Below are the code and all the weights of a small trained network. Each question names an input and a target symbol and asks about switching units off, where a switched-off unit gives its printed mean instead of its output.

import numpy as np


def w(rows, s, z=0):
    codes = np.array(rows[::2]) - 128.0
    scale = np.full(codes.shape[1], s)
    scale[-1] = z or s
    return codes * scale


def f(y):
    return y / 2 * (1 + np.tanh(0.7978845608 * (y + 0.044715 * y**3)))


def softmax(a):
    e = np.exp(a - a.max(-1, keepdims=True))
    return e / e.sum(-1, keepdims=True)


def log_softmax(a):
    a = a - a.max(-1, keepdims=True)
    return a - np.log(np.exp(a).sum(-1, keepdims=True))


def net(x, mask):
    ids = ['ΓΞαβεηθλπτ'.index(c) for c in x.split()]
    T = len(ids)
    res = E[ids] + P[:T]
    u = 0
    for l in range(2):
        r = res
        for j in range(2):
            rows = slice(2 * j, 2 * j + 2)
            q, k, v = (r @ M[l][rows].T for M in (Q, K, V))
            z = softmax(np.where(np.tri(T) > 0, q @ k.T / 2**0.5, -1e9)) @ v
            o = O[l][rows]
            res = res + np.where(mask[u + j], z, o[:, -1]) @ o[:, :-1]
        u += 2
        y = f(res @ A[l][:, :-1].T + A[l][:, -1])
        res = res + np.where(mask[u : u + 4], y, B[l][:, -1]) @ B[l][:, :-1]
        u += 4
    return log_softmax(res[-1] @ U[:, :-1].T + U[:, -1])


Q, K, V, O, A, B = {}, {}, {}, {}, {}, {}
E = w([
[186,151,125,1,135,168],'Γ',
[166,157,103,72,160,202],'Ξ',
[106,122,69,112,126,144],'α',
[155,106,98,45,213,128],'β',
[120,184,86,113,72,180],'ε',
[98,111,105,169,210,167],'η',
[52,130,72,209,112,146],'θ',
[110,156,121,229,153,241],'λ',
[100,162,186,43,58,91],'π',
[51,61,182,86,225,37],'τ',
],0.0078)
P = w([
[215,125,85,127,126,119],'0',
[72,158,77,63,155,163],'1',
[101,25,100,83,97,177],'2',
[104,245,125,135,171,104],'3',
[143,57,161,143,88,155],'4',
[35,172,150,98,154,183],'5',
[95,33,199,156,83,163],'6',
[68,254,185,165,171,115],'7',
],0.012)
Q[0] = w([
[65,253,130,113,193,107],'0.h1',
[71,103,132,86,126,188],'0.h1',
[158,86,129,100,102,76],'0.h2',
[123,129,139,80,146,142],'0.h2',
],0.022)
K[0] = w([
[8,126,252,139,121,137],'0.h1',
[187,153,234,234,108,24],'0.h1',
[179,119,81,34,116,61],'0.h2',
[112,110,142,171,87,70],'0.h2',
],0.012)
V[0] = w([
[126,69,113,144,249,99],'0.h1',
[111,137,61,248,130,210],'0.h1',
[130,101,85,94,76,72],'0.h2',
[68,117,104,154,101,50],'0.h2',
],0.013)
O[0] = w([
[104,182,228,5,162,176,96],'0.h1',
[174,152,173,206,168,243,2],'0.h1',
[99,118,155,214,112,188,115],'0.h2',
[15,83,127,153,143,141,56],'0.h2',
],0.012,0.0038)
A[0] = w([
[109,255,224,156,160,251,2],'0.n1',
[94,125,46,87,124,189,190],'0.n2',
[18,70,127,146,142,129,183],'0.n3',
[215,25,157,255,108,151,54],'0.n4',
],0.0065,0.0037)
B[0] = w([
[116,1,50,97,247,94,254],'0.n1',
[132,161,210,171,145,21,186],'0.n2',
[233,178,123,103,72,138,201],'0.n3',
[102,139,30,22,6,159,187],'0.n4',
],0.0075,0.0063)
Q[1] = w([
[64,190,97,225,190,117],'1.h1',
[95,25,153,132,95,143],'1.h1',
[254,34,151,89,104,189],'1.h2',
[220,56,148,65,26,139],'1.h2',
],0.0075)
K[1] = w([
[55,67,183,203,140,143],'1.h1',
[185,138,91,139,171,154],'1.h1',
[254,126,50,61,131,166],'1.h2',
[242,94,129,66,54,153],'1.h2',
],0.0083)
V[1] = w([
[63,126,113,159,165,132],'1.h1',
[197,82,113,115,122,138],'1.h1',
[30,134,102,138,79,177],'1.h2',
[234,254,140,165,162,150],'1.h2',
],0.0067)
O[1] = w([
[33,138,107,156,171,164,27],'1.h1',
[208,118,72,142,141,113,242],'1.h1',
[61,156,98,117,75,177,3],'1.h2',
[254,5,194,165,58,152,30],'1.h2',
],0.0063,0.0037)
A[1] = w([
[195,75,209,149,175,47,107],'1.n1',
[114,231,159,79,220,67,168],'1.n2',
[194,37,194,253,161,245,111],'1.n3',
[248,69,55,122,71,101,3],'1.n4',
],0.0057,0.0078)
B[1] = w([
[149,73,128,69,114,100,172],'1.n1',
[105,92,128,142,68,181,246],'1.n2',
[97,250,171,148,168,77,197],'1.n3',
[7,81,183,177,141,123,185],'1.n4',
],0.011)
U = w([
[107,49,129,135,126,95,60],'Γ',
[116,155,198,178,118,95,102],'Ξ',
[236,253,165,193,83,210,255],'α',
[242,120,132,90,74,160,155],'β',
[113,78,132,202,79,197,141],'ε',
[156,184,138,89,191,91,110],'η',
[150,63,46,84,147,208,116],'θ',
[28,128,139,185,184,136,90],'λ',
[122,152,44,122,104,37,136],'π',
[67,169,168,73,109,160,98],'τ',
],0.0054,0.01)

Each question gives the input, a string of symbols that net reads in full, and the target symbol t.
The units are the heads (2 rows each of Q, K, V and O) and the neurons (one row each of A and B). Each row of codes is followed by its name. A weight is (code - 128) times the scale printed after its matrix; where a second scale follows, it is the last column's (O, A, B and U).
mask holds one flag per unit, layer by layer, with each layer's heads first. A switched-off unit (its flag False) gives its mean, the last column of its rows in O or B, instead of its output. The means were averaged over made-up inputs and are rounded, as every weight is.
A unit's drop is (log p(t) with every unit on - log p(t) with that unit switched off) / (log p(t) with every unit on - log p(t) with every unit switched off).
The circuit of an input: a set's keep is (log p(t) with only the set's units on - log p(t) with every unit switched off) / (log p(t) with every unit on - log p(t) with every unit switched off). Starting from all 12 units, units are removed one at a time, each time the one whose removal leaves the highest keep (on an exact tie, the one counted first), for as long as the keep stays at least 0.8.
units of the circuit, in order: the units of the circuit, biggest drop first
unit that matters most: the unit with the biggest drop
top k neurons: the k neurons with the biggest drops, biggest first
which heads matter: for each layer, one digit per head in row order, 1 if its drop is at least 0.15 and else 0, layers parted by /
input β α π, target β: which heads matter	11 / 01
input α η λ Ξ ε, target α: units of the circuit, in order	(0.h1; 1.n3; 1.h2)
input θ η Γ η β π θ, target θ: units of the circuit, in order	(0.n4; 0.n1; 0.h1)
input Ξ Ξ Ξ π η β, target π: which heads matter	10 / 00
input ε ε ε, target ε: units of the circuit, in order	(0.h1; 1.n4; 1.h2)
input β λ τ α, target τ: units of the circuit, in order	(0.h1; 1.n2)
input β α λ, target β: which heads matter	11 / 01
input π Γ α τ α, target π: which heads matter	10 / 01
input Ξ α Γ θ β π θ, target Ξ: top 3 neurons	(1.n3; 1.n4; 0.n1)
input θ θ θ, target θ: which heads matter	11 / 01
input τ π ε Γ π, target τ: units of the circuit, in order	(0.h1; 1.h2)
input Γ λ Ξ β η, target Γ: units of the circuit, in order	(0.h2; 1.n4; 1.h2; 1.n1)
input τ ε π Ξ α λ Ξ, target τ: units of the circuit, in order	(0.h1)
input ε π Ξ τ π, target ε: top neuron	(0.n4)
input β η β ε, target θ: units of the circuit, in order	(0.n1; 0.h1; 1.n3)
input η ε η β η θ Ξ β, target λ: units of the circuit, in order	(0.n1; 0.h1; 1.n3)
input ε η τ, target ε: units of the circuit, in order	(0.h1; 1.h2; 0.h2)
input π β ε π ε ε θ ε, target λ: units of the circuit, in order	(0.n1; 0.h1; 1.h1; 0.n3)
input λ λ π, target λ: top 2 neurons	(0.n1; 1.n3)
input α ε η ε λ ε τ, target α: top 2 neurons	(0.n1; 1.n4)
input ε ε π π β, target ε: unit that matters most	0.n4
input τ Ξ θ Ξ, target λ: which heads matter	11 / 10
input η λ ε, target η: top 4 neurons	(1.n3; 0.n1; 0.n4; 1.n2)
input α Γ η Γ π, target α: units of the circuit, in order	(0.h1; 0.n1)
input η η τ Γ Ξ, target η: top 2 neurons	(1.n3; 0.n1)
input λ ε η Ξ ε λ α, target λ: top 2 neurons	(1.n4; 1.n3)
input θ ε π ε π Γ π, target θ: top neuron	(0.n4)
input ε τ α π θ, target ε: top 3 neurons	(0.n4; 1.n4; 0.n1)
